Below is a small trained network, with its code and all its weights. Each question gives an input and a class and asks what happens when units are switched off, that is, made to give their printed mean instead of their output.

import numpy as np


def w(rows, s, z=0):
    codes = np.array(rows[::2]) - 128.0
    scale = np.full(codes.shape[1], s)
    scale[-1] = z or s
    return codes * scale


def norm(h):
    return h / np.sqrt((h * h).mean(-1, keepdims=True) + 1e-5)


def f(y):
    return y / 2 * (1 + np.tanh(0.7978845608 * (y + 0.044715 * y**3)))


def log_softmax(a):
    a = a - a.max(-1, keepdims=True)
    return a - np.log(np.exp(a).sum(-1, keepdims=True))


def net(x, mask):
    res = np.array(x, float).reshape(1, 8) / 4 @ E
    u = 0
    for l in range(4):
        y = f(norm(res) @ A[l][:, :-1].T + A[l][:, -1])
        res = res + np.where(mask[u : u + 7], y, B[l][:, -1]) @ B[l][:, :-1]
        u += 7
    return log_softmax(norm(res)[-1] @ U[:, :-1].T + U[:, -1])


A, B = {}, {}
E = w([
[100,11,97,67,168,21,230,148,170,122,94],'x0',
[92,210,40,100,145,108,194,57,70,38,219],'x1',
[146,129,126,135,118,110,129,140,129,112,150],'x2',
[45,145,68,150,179,140,93,177,186,176,170],'x3',
[63,128,132,149,51,124,155,114,74,184,142],'x4',
[204,113,84,111,161,130,135,111,76,210,161],'x5',
[126,128,130,128,131,130,129,127,125,131,126],'x6',
[112,46,160,84,158,254,163,220,62,82,189],'x7',
],0.0058)
A[0] = w([
[76,63,139,114,166,41,146,149,82,137,144,15],'0.n1',
[43,143,120,174,51,113,203,129,44,185,147,77],'0.n2',
[51,103,185,123,95,111,69,103,172,36,123,32],'0.n3',
[56,80,167,169,26,96,173,125,58,231,156,41],'0.n4',
[193,122,107,107,116,136,174,95,110,254,194,4],'0.n5',
[147,70,153,97,211,107,151,94,148,109,87,124],'0.n6',
[192,160,198,67,60,135,205,107,72,105,72,104],'0.n7',
],0.006,0.003)
B[0] = w([
[147,125,110,132,113,131,209,117,132,183,124,167],'0.n1',
[134,127,115,122,213,157,103,120,181,64,93,232],'0.n2',
[122,2,86,138,66,158,124,64,183,103,178,182],'0.n3',
[159,80,144,167,210,117,82,171,188,73,79,229],'0.n4',
[64,87,108,115,79,133,65,90,150,108,149,173],'0.n5',
[186,135,135,201,127,149,147,111,151,124,143,224],'0.n6',
[113,125,199,182,221,85,150,101,143,167,230,251],'0.n7',
],0.0096,0.0027)
A[1] = w([
[26,170,57,132,149,144,128,220,196,171,166,140],'1.n1',
[181,174,173,229,135,140,20,162,128,49,157,109],'1.n2',
[81,160,57,107,110,116,186,37,109,132,179,133],'1.n3',
[234,133,62,74,169,143,121,130,150,38,118,253],'1.n4',
[90,124,89,85,186,159,83,127,192,213,153,191],'1.n5',
[131,96,185,93,41,137,130,72,196,74,122,240],'1.n6',
[254,57,46,57,177,126,78,71,87,214,166,43],'1.n7',
],0.0057,0.0018)
B[1] = w([
[212,117,255,236,142,42,190,82,70,93,191,194],'1.n1',
[178,105,100,160,151,187,145,95,130,206,51,254],'1.n2',
[70,172,115,13,154,117,120,116,100,114,174,202],'1.n3',
[90,187,104,143,214,169,124,137,229,80,43,227],'1.n4',
[156,117,203,212,109,93,152,111,134,92,154,197],'1.n5',
[65,110,116,205,113,77,50,137,111,147,178,199],'1.n6',
[54,36,123,183,66,116,29,104,177,68,153,193],'1.n7',
],0.0065,0.0044)
A[2] = w([
[209,99,60,128,158,129,32,105,104,139,163,118],'2.n1',
[141,61,175,110,68,107,77,199,116,166,32,19],'2.n2',
[120,197,138,138,96,2,49,104,164,183,65,137],'2.n3',
[102,23,119,95,112,226,143,180,104,80,191,218],'2.n4',
[146,44,96,126,114,81,200,147,150,157,123,3],'2.n5',
[186,62,191,146,88,102,64,136,152,167,154,152],'2.n6',
[160,118,166,128,160,184,152,230,98,99,163,72],'2.n7',
],0.0062,0.0023)
B[2] = w([
[42,81,168,167,96,179,112,167,155,90,113,173],'2.n1',
[138,214,92,6,193,150,99,164,223,66,248,177],'2.n2',
[125,45,130,99,115,90,91,220,13,125,67,231],'2.n3',
[117,151,98,125,48,2,31,95,107,111,44,231],'2.n4',
[138,136,74,141,47,203,194,145,112,189,172,160],'2.n5',
[35,223,109,91,141,104,181,114,119,66,178,254],'2.n6',
[124,120,116,104,146,23,52,130,32,186,38,181],'2.n7',
],0.0063,0.0048)
A[3] = w([
[135,165,201,97,104,118,87,222,240,204,145,105],'3.n1',
[188,117,217,99,100,85,82,169,180,199,177,60],'3.n2',
[100,185,89,95,135,65,115,179,65,120,72,151],'3.n3',
[126,72,94,50,109,75,254,141,191,141,94,17],'3.n4',
[135,188,190,184,66,195,64,115,65,125,139,45],'3.n5',
[140,220,114,136,51,235,97,129,93,198,112,4],'3.n6',
[123,139,118,143,150,25,152,135,109,145,84,164],'3.n7',
],0.0064,0.0022)
B[3] = w([
[106,202,104,81,166,135,179,25,93,40,161,204],'3.n1',
[116,208,118,68,175,110,119,87,113,83,182,174],'3.n2',
[147,133,149,12,120,153,138,139,128,137,90,215],'3.n3',
[129,147,85,162,89,254,116,119,148,200,142,210],'3.n4',
[156,73,93,131,89,96,207,156,180,179,133,228],'3.n5',
[116,92,73,103,104,190,197,155,163,169,135,163],'3.n6',
[181,124,185,132,102,161,85,171,91,154,81,254],'3.n7',
],0.0098,0.0036)
U = w([
[100,238,79,28,184,142,180,82,123,48,208,191],'0',
[193,91,42,167,60,217,226,158,185,239,123,129],'1',
[181,82,146,41,81,63,34,221,55,151,7,19],'2',
[185,97,114,194,244,155,75,141,223,65,68,146],'3',
[60,21,91,164,23,70,40,59,195,76,203,4],'4',
[197,122,223,205,174,47,194,114,72,147,211,174],'5',
],0.011,0.0034)

Each question gives the input, the list of numbers given to net, and the class t.
The units are the neurons (one row each of A and B). Each row of codes is followed by its name. A weight is (code - 128) times the scale printed after its matrix; where a second scale follows, it is the last column's (A, B and U).
mask holds one flag per neuron, layer by layer. A switched-off neuron (its flag False) gives its mean, the last column of its row in B, instead of its output. The means were averaged over made-up inputs and are rounded, as every weight is.
A unit's drop is (log p(t) with every unit on - log p(t) with that unit switched off) / (log p(t) with every unit on - log p(t) with every unit switched off).
The circuit of an input: a set's keep is (log p(t) with only the set's units on - log p(t) with every unit switched off) / (log p(t) with every unit on - log p(t) with every unit switched off). Starting from the 12 units with the biggest drops (on a tie, the unit counted first), units are removed one at a time, each time the one whose removal leaves the highest keep (on an exact tie, the one counted first), for as long as the keep stays at least 0.8.
circuit, biggest first: the units of the circuit, biggest drop first
most important unit: the unit with the biggest drop
k most important neurons: the k neurons with the biggest drops, biggest first
top k neurons in layer l: the k neurons of layer l with the biggest drops, biggest first
input [5,5,-5,-3,-7,0,1,5], class 3: most important unit : 1.n4
input [6,-5,2,2,4,-7,8,6], class 4: 3 most important neurons : 0.n3, 2.n4, 1.n2
input [-8,4,-8,0,7,-4,6,8], class 1: 4 most important neurons : 3.n5, 3.n6, 1.n2, 2.n3
input [-2,7,-3,7,1,8,0,5], class 4: circuit, biggest first : 1.n7, 2.n4
input [2,-8,-5,0,1,4,-8,-8], class 0: 2 most important neurons : 2.n2, 3.n1
input [-5,7,-1,8,5,7,-4,-1], class 5: 3 most important neurons : 1.n1, 1.n5, 2.n6
input [-4,-5,-5,1,-5,7,2,6], class 4: 3 most important neurons : 1.n7, 0.n4, 2.n3
input [3,2,5,5,-4,3,-8,2], class 5: 2 most important neurons : 1.n1, 0.n2
input [5,-6,4,-1,2,1,-7,6], class 0: 3 most important neurons : 2.n2, 3.n1, 2.n3
input [2,-4,-2,6,7,8,2,-8], class 2: 2 most important neurons : 2.n3, 0.n3
input [4,1,0,-7,7,6,4,-1], class 3: 3 most important neurons : 0.n4, 0.n2, 1.n1
input [-1,-5,2,-2,-2,-1,-2,4], class 0: circuit, biggest first : 2.n2, 3.n1
input [-2,-3,-1,5,-2,7,2,7], class 2: top 2 neurons in layer 2 : 2.n4, 2.n7
input [1,3,7,-8,1,-4,0,5], class 5: most important unit : 0.n7
input [6,4,-2,5,-7,-4,2,8], class 2: 4 most important neurons : 2.n7, 2.n4, 0.n2, 0.n4
input [-7,-5,-6,-8,5,-4,-4,5], class 5: 2 most important neurons : 0.n7, 2.n5
input [-1,-4,6,7,2,7,-5,-1], class 4: 2 most important neurons : 0.n5, 1.n7
input [-4,5,-2,-6,7,2,-7,-1], class 3: circuit, biggest first : 0.n2, 0.n4
input [6,2,-6,-6,-6,1,3,3], class 1: top 2 neurons in layer 1 : 1.n1, 1.n5
input [8,-6,5,4,-1,5,1,8], class 1: 4 most important neurons : 2.n5, 3.n4, 0.n1, 2.n3
input [8,1,-1,-8,5,-1,5,6], class 1: circuit, biggest first : 3.n4
input [-3,-7,8,-8,-3,-1,-5,5], class 5: top 2 neurons in layer 0 : 0.n7, 0.n5
input [8,-6,1,7,2,5,-4,-3], class 1: top 2 neurons in layer 0 : 0.n1, 0.n7
input [6,0,2,1,-6,-6,7,-1], class 1: top 3 neurons in layer 0 : 0.n1, 0.n2, 0.n4
input [-5,4,-5,-2,-1,6,-8,-4], class 4: top 2 neurons in layer 0 : 0.n5, 0.n6
input [5,6,-7,7,4,2,-6,3], class 5: top 2 neurons in layer 1 : 1.n1, 1.n5
